Each row is followed by its class.
[-361  216  -52  102 -548  126 -113  391  -36 -266  108 -126  294  264
 -153  -35 -299  -74  -52 -549  348 -114 -118 -217  -19   10  -78 -461
 -228 -200 -212  101  -84  154  186  -50  -39  103]
Buli
[-618 -396   27 -109 -237  575 -179  334 -291  282 -296 -428    8  230
  -83 -525 -180 -128 -411  361  231  293 -372  159   93 -185 -197  279
 -225  -77  -70  -22   41 -106   14  158  -63  298]
vevem
[ -66  257  -57 -173 -706  228 -167  302   53  473  218  394   12  -85
  341 -158 -283 -357 -139 -480    3  125  -39 -178  -29   37 -256 -153
  -42  384 -273 -449  355  -24 -140 -179  -54    6]
Buli
[-606  272   13   57 -583   -2 -133  271 -312  251  119 -183   82  -71
  -85 -218  -89  -71 -203 -396  171 -159  -41 -224   30  173 -231  -79
 -124 -195 -253 -701  374  157  212  -67 -242   99]
Buli
[-489 -238  205 -148  158  396   39  180 -199 -101  -95 -242 -246   99
    4   66   -5 -182 -242  164  473  156 -355  -20   71 -126 -190  -74
 -457  -29  259  755 -166   90 -187  420  -12  348]
Muf
[-392 -200   74  183 -190  504   64  -69 -258  -31  -98  -11 -117  144
  195 -181  265 -197 -248  315  209  519 -573  355   87  -63 -230  152
 -481  -70   16  122  319  -13  151  303  -65  131]
Muf
[ -79 -189   47 -183 -473  130 -166  247 -151  284 -107  -18  -27  214
 -145  -53 -391  -19 -203  -45  180  151 -194 -157  129 -294   61  -73
 -116  261    0   85   46 -140 -147  107   14  227]
Per
[ 173  122   43  -16  104  406   54   -9  345  -22  219  414 -127   76
  310   70  154 -354  -25 -168  119   45 -202 -100  -19  100 -111   71
 -398  368 -167  226  255 -105   41   18 -128  356]
vevem
[-157    5   17  337  -86  349  -51   -4   49  -70   19   22  -92  166
  359 -232  282  -92 -270 -304  364  293 -235  184 -211 -284 -153   33
 -144 -112   19  299  -57 -184 -284  200   68  -68]
Vis
[ -14    6  103   67 -176  135   95  132 -261  -57   11 -273    4  176
 -170   73  -87  284  165   16   34   83 -185  203   67 -162  103 -138
  -58 -119  177  -13   49  -25   20   24  -72   -1]
Muf
[ -14  152 -218  195 -555 -215   -3  475 -128  207  152  -45  322  -13
 -419  288 -479  236  -38 -371  -77 -173  -35 -163  -43  147  -20 -348
  180  -47 -466 -532 -139   26  299 -102   85 -157]
Vis
[ 102  211  168  121 -173  -86   82 -156  -83  -93  -25   71    0 -151
  158  242 -157  155  167  -87   -3  198  132  102  -70  107  -46 -262
   76 -170  412 -723  134  314   93  198  -15 -346]
Buli
[ 241  -97 -106  -20 -240 -270   35  -30 -100  287 -144   10   25   62
  107   11  -87   94 -245  -83 -105  139 -104  -57 -123 -272  -41 -103
  271   93  198 -167   34 -319 -126  -82 -219 -169]
Per
[ 274  309  128  -14 -361  210 -170 -101   47  164  350  728  -92  188
  225 -215  114 -357 -155 -331 -167   36    8 -300   63  391 -218  127
    9  211 -539 -770  899 -200  189 -130  109  252]
gega
[-104 -114   65  250 -115  186  -26   72   14 -171  -67  103  -58  305
   -8  123  226  -72  -76   51  228  337 -349   50 -117 -399   64 -292
 -349  -14  286  594 -306 -158 -346  274  -49   76]
Vis
[-446  -43   66 -112 -122  416  -30  289 -396  -35  -49 -352   29  189
 -205 -231 -154   66  -42   98   83   51 -329  160   98  -40  -40   56
 -239 -230   -1   95  177   96   70    0  -84  340]
Vis
[-169 -538  102 -217 -269  340  -94  279 -477  159  -92 -409  102  399
 -191 -112  -64  -21 -201  225   73  288 -272   36  222 -392   56   99
 -149   25  302  299  423 -464 -228   64  -23  183]
derib
[ 126    9  -89   12 -196 -340 -233   57 -273  234  -17 -142   48  253
 -154  -41 -219  303 -124 -129 -143 -322  224 -265 -226 -267  -76 -124
  504 -225  145 -397  169 -285  -70 -229 -212  -99]
gega
[-161   60 -234 -120 -382 -555  -99  409  -60  330  -14 -188  368  271
 -269   95 -564  336 -162  -91  -30 -187  132 -251 -247  -39  161 -348
  316 -140  119   90 -168 -186  -84 -343 -138 -223]
ked
[ 352  356  106   75 -193  110  -40   12  409  -46  145  383 -259  130
  329 -232 -140  -89 -225 -638  -34  223  -27   78 -414   -2    9 -296
  114  100 -133  383 -265  -66 -237 -195  312   16]
Vis
[-187  140   73   61 -107  175   70  178  -40 -182   61    0   33 -157
 -134  256  110 -199   40 -278   73  -87  -48 -203   12  388 -136 -230
 -198 -190   42 -678  -12  258    7  197    7   94]
derib
[-233   63  -58   -3   23 -264 -148   66 -281   44  171    3  117  204
  -69  291 -408  280 -223   94  -60   45  215  -83  -98 -156   22 -109
   75  -69  247    6  266 -393  121   91 -212 -157]
vevem
[ 333 -188  -74   75  -30  128   76  381  -47  -50 -158 -198  210   79
 -185   96  -30   15  260  -33 -105  183  -76   90   19 -154  278   -6
 -100  -18   49  329 -207  -70 -128 -103   89  112]
gega
[ -87  316   84    3    9  -19  -11 -310  382  229  409  338  -71 -182
  145 -146   18 -183 -272 -243  -20  -33  259 -103   45   70  -11  242
  -56  442 -508 -353 -179  -73  -51  102  194  -84]
Per
[  23  175   59   89 -279  388  -26  -65   93  239  224  379  -62  108
  180 -318   77 -173 -221  166 -299  211 -177  127  -53  149 -146  238
  -27  208 -429 -624  234   -4  170  -39   53   73]
Muf
[-129  206  110   68 -244  504   59   28  -25 -116  196  188   40  258
  205   91   16 -232  -18 -355  282   98 -235  -93    4  -95  -95  -84
 -490  225  -57   32  231   22   -3  127   -2  249]
ked
[ 500  269   47   91 -103  -22   25 -309  206   46  156  509  -68   32
  197   -3  168 -144  -37 -363 -312 -145  129    1  -76  154    1   49
  163  115  -74 -518  301    7    9 -239   98 -100]
derib
[-426   34  -80 -198 -166 -119 -172  224 -153  414   16 -326   93  -93
  -94 -259 -388   60 -295  245   20  -82  276 -127   89  -32 -128  142
  126   58 -221   52 -106    4  225  -33 -156  -60]
derib
[ -32  348   58    6 -309  -47 -145  148 -325  155  230  202   16  254
  163   25 -121 -116 -162 -301   54 -107  -44 -357  -80  -92 -207 -181
    3   65   78   32  482 -200  -62 -142 -261  188]
Vis
[ 163  112  103 -126 -212   68  -67  149 -117  489  259    7 -158   92
  -99 -273 -289    7 -152  102 -297  -68   -3    6   81  123 -205  147
  245  206 -393  -97  360 -267  281 -335   14  154]
ked
[ 297  161   41   30  171 -110  -42  -65  224   16   26  169 -105  -32
   75 -123  -18  -63   14  -25 -255 -184  284  -27  -76  248   -6  181
  203   35 -201 -317   83   71  245 -177   68   32]
Buli
[  69   -2  -22  -11 -128  -67 -120   72 -100  206 -275 -175   -9  300
  105 -312 -267   77   52  277  -55 -127   62 -135  -57 -292  -66   91
  291  -82  404  -91  145  -99  118 -239 -374   17]
ked
[  17 -229   78   81 -210  401  -86   82 -155  -56   25  -62 -113  313
   -9  -72  201 -101 -111 -103  264  101 -472  146   68 -443  -61  -72
 -164  119  136  752  114 -395 -260   11 -128  248]
Muf
[-108  241  -93   86 -159 -474 -233   38  -55    2  201  347  133  102
    2  189 -182  -56 -128  -34   86 -222  352 -560  117  -89 -139 -167
   74   41  -96  108  174 -187  321   78 -309  -64]
Buli
[ -85 -254  112  144   -1  190   13   28 -326 -157 -169 -114 -109  443
  -85   10  168   90 -222  319   30  227 -430  204 -134 -116  -68  -27
  -52 -331  332   43  224 -161 -102  190  -39   82]
ked
[ -76  147 -128  113 -361  459 -282  120  135  614  136   -8   98  378
  521 -617  -28 -475 -111  -68  273  320  195 -259  105 -462  -81  367
 -163  473  -87  -34  302 -578 -377  -82 -475   47]
Muf
[ -55  -81  -57  -49  -33  319  -10  249  -10  -33 -214   31  145  142
 -230 -305  132 -327  156   55   87  166 -239  -21  109  226   32  131
 -298 -148 -222  210  221 -109   86 -183   34  393]
vevem
[  90  132  109  -17 -351 -270 -115  176  -20  -27   85   57 -130  208
  -21  201 -308  223 -147 -174  -66 -111 -115    3 -219  -34 -142 -506
  102  -95  264  142  211 -132  241 -183 -307   18]
vevem
[ 117  156  173  -40 -348  353 -338  174   44   91  279  381 -136  206
  -13 -435   87 -209 -145 -122  -79   27  123 -202  186  -77   45  218
  -97  128 -447 -198  458 -222  124   65   64  363]
vevem
[ 395  327  299 -363 -132  216 -266   66   88  198  195  420 -152  187
  124 -364 -270 -326 -225 -272  -63  -75  102 -203  120  285  -48   32
 -122  392 -497  215  289  101   60 -223  234  642]
ked
[-214 -547  -19  -67  307  391  130  164 -245  -38 -172 -214  181  271
 -168  160   39    9 -118  514   88  156 -477  154  165 -166   -9  306
 -276  159  -38  279   39 -148  -26  196  -43  284]
Buli
[-455  417  -71 -109 -650   31  -59  516 -253  240  354 -160  315    0
 -147   13 -474  -18  -26 -390   63 -246    6 -202   70  171  -61 -201
 -174   37 -383 -615  153  307  117  -86  -32   21]
ked
[ -94  411   93   73  -27  469   22 -230  132   44  240   13  113  -18
  384 -409   85 -138   64    1  -50   46  168  186  118  -38  -25  413
 -173  225 -202 -406 -232  264  -56  -15  126   -5]
Vis
[  -4  135 -299  104 -246  -45  -88  383  174  188  477  172  188   83
  186  446 -123  -48   -5 -309  163   -8  126  -94  -32 -189  -11 -251
 -213  316 -119  413  -49 -411 -260   48 -120 -235]
Per
[  20  318  -37   89  -11  117   16 -196  233  161  313  386   29   15
  392 -243   80 -214 -231  -90 -225   28  145  -60  -62   42 -110  276
   42  309 -369 -472  156 -121  143  -59  -82  -91]
Muf
[  32  213   66  212 -225  -30 -123  -63 -254  -45  -75  -93   37  251
  201   -2 -295   41  146   59  103   -4  199  -65   53 -231 -135 -285
  100 -281  574  -59   52  233    1   16 -180 -280]
vevem
[-663 -226   38  -23 -225  541 -119  108 -335  172 -200 -313 -152  268
  169 -385  -95 -110 -359  306  298  229 -321  151  -47 -333 -298   88
 -159 -207  242  256  -87  191 -270  239  -15   22]
Vis
[ 257  -78  104 -141   19  122   41 -217  165  159 -134   69   53  -39
   32 -270   23 -200   41  200  -17  193  -20  -28  214   22   88  234
  -77  275 -157  -18   97   96   76  -29  -77  169]
Per
[-141 -499  -50 -185 -170  267 -100  172 -164  262 -238 -181   16  128
 -157 -213  -34   -9 -265   97  107  128 -401  205  155 -171 -121  176
  -90   85 -101  254  179 -378    9  -70  -50  288]
Vis
[-306  201  -24  376 -360  419   -5 -237  -14   80  261  154  -60 -114
  261  -14  206  -59  -30  -59  281  223 -130  180  114 -325 -137   54
 -271  125   10 -154  -10    7   -6  347  -82 -259]
Per
[ 208  -51    0  -58   76   86  -66  -67 -100   51  112  107   90  317
   93  183  -13 -272  -78  -45   64   68  137 -329  214 -191   16   59
 -174  273  249   80  337 -501 -167   93 -230  144]
derib
[ 313  219  104 -103 -104    4 -108 -108  336   62  218  504  -58  -16
   13   66  -65 -198 -103 -399  100   96  127 -264   78 -213  133 -240
 -149  514 -255  679 -401 -211 -246    7  109  201]
vevem
[-198  170 -114 -169 -379  -48 -164  321 -151  457  183 -164  257  174
  123   13 -327 -147 -272 -130   92   27  216 -328   85  -25  -63  -82
 -261  203  -91 -109  139  -87  -63  -19 -412  116]
ked
[ 345  237 -252  201   -7   85  -89  128    8  124  431  228  115  363
  238  102 -128 -140  -60 -135 -154  141  165  -90 -110 -339   83   65
  -69  251  -90  157  178 -611 -175  -16 -134  -76]
Muf
[ 348  142  185  -74   31 -139   51 -126 -358  210   88   24 -117  -61
 -133  112 -114  195   80  195 -293  -69  -55 -121  100    6  -74 -102
  232   84  179 -349  188  -67  109 -105 -114  180]
Per
[-201  -17   97  -70  226   89   82  -38 -201 -226 -184    5  -55   16
  -93   14   85 -243    1  303 -101  102  -64  -59  110  224  -69   33
 -155 -304  370 -116  200   99  164  154 -192  156]
ked
[ 396 -196 -114   59   99 -105  -68  204 -128  -85  -15  156   11  410
 -171  220 -259   54   -8  -93   -7   -9 -223 -279  -33 -431  140 -278
  178  159   93  697  -29 -496 -219  -76  -68  199]
Muf
[ -39  147 -152  -27   33 -239 -109   59   56  109  298  121   89   86
   76  -32  -11   21 -307 -138 -236 -194  372 -148  -42 -297  113  193
  122  161 -178   59 -106 -370  -47    5  -65 -143]
Vis
[  57  -67  101  162 -215  177  -82  126    8    0 -132  -35  -96  188
   73 -201 -202   96   25   20  266  285 -178   48   -4 -400  -55 -136
   18   63   69  650 -206 -138   43   15   40   53]
Buli
[-232   24  -37  100 -225  -34   47  312 -211 -136  -80 -358  164   18
 -123  136 -114  -46   11 -163  236  111 -158 -136 -105  -89   -5 -380
 -237 -329  281  355 -279  261 -138  112  -99   27]
Vis
[ -97    9 -136   55  -33 -201  -96   59   16   46    3  -99   59  -21
    1  -48  -37  118 -109  150 -156    2  366 -144   -9 -281  199  160
  125  -89   35 -291 -374   76 -161  235  -79 -244]
Per
[ -71  -53  -39 -205 -173  579 -261  296 -221  157  124   72 -158  301
  136 -205 -129 -324 -159 -187  235  119 -122  -24  140 -362   20  110
 -348  187   43  841  292 -319 -367   43   34  420]
ked
[-791  191   20 -266 -414  101 -281  262 -198  207  261   17  -28  216
   82 -201 -303 -198 -553   76  251   50    5 -336   54 -238 -150 -132
 -327  159  -42  657  176 -113   77  152 -385  202]
derib
[ 406   21  116  151  359  -49  210 -192  379 -297   68  264   29 -101
 -478  175  172   44  239  137 -388 -221  -65   34   28  279  157   79
  118  178 -520 -474 -467  113  268  -37  352  136]
Per
[ -17  190 -136   91 -482  -64  -68   75   63  152  -17  182  175  133
  242  -56   35 -304  -59 -322   92  -63  222 -351   72  191 -215 -168
   18 -159   93 -759  303   42   15  -31 -207 -268]
derib
[-396  -14  -11  169 -363  366  -10  163  -71    6  172   75   36  102
  147  -12  150 -148 -306 -220  343  131 -454  129  -64  -65 -293    0
 -403   42 -309   87  135  -56   58  192   62  107]
gega
[-143  -34   20  -30 -337  -98 -146  218 -291  -23  -42  104   38  368
 -120  -56 -267  101 -187  -30  -75 -158 -166 -148  -23 -194  -71 -200
  134 -116   99 -174  223 -138  132  -67  -18   76]
Muf
[ 369 -199  127  -53   51 -110  105  107 -264   38  -82 -110   45  253
 -452  131   91  -34  171  271 -198  -71 -158 -215  214  204   12 -132
  -22  -85  -37 -105  422 -137  295 -145 -134  330]
Buli
[  -4  460  200 -137 -226   71 -116   89   93  309  540  309  -84   91
  126 -159 -413   14 -270  -90  -96   32    7  -71  -18  343  -91   86
   52  445 -552 -115  493 -164  296 -189   28  224]
Per
[-532  104 -113   15 -287 -152 -155  243   76  -63    1  -77   60 -260
  -25   22 -365   74 -226 -206  191 -184  119   11  -84  251 -166 -257
  -26 -273 -205 -147 -263  499  307  126  109 -194]
vevem
[-409  -18   62 -145 -474  417   63  157 -283  242 -127 -260  155   71
 -250 -385 -100  -36  -13  131   20   86 -300  146  262  196  -63  191
 -201  -62 -281 -480   88  235  192 -121  115  215]
ked
[  76  102   61  209 -211  423 -156  126  185  -83  123   43 -205   69
  351 -121  138 -281 -120 -536  266  258  -64  106 -152  -62 -103 -168
 -282    1   70  124   88 -144 -210  106  -18  128]
Buli
[-298   55 -329  105 -148 -278 -199  252   41  330   38 -317  178  -89
  245 -112 -579  202 -108 -103  119   39  423 -147 -200 -459   13  -98
  337  -53  135   85 -463    2 -287   22 -175 -536]
ked
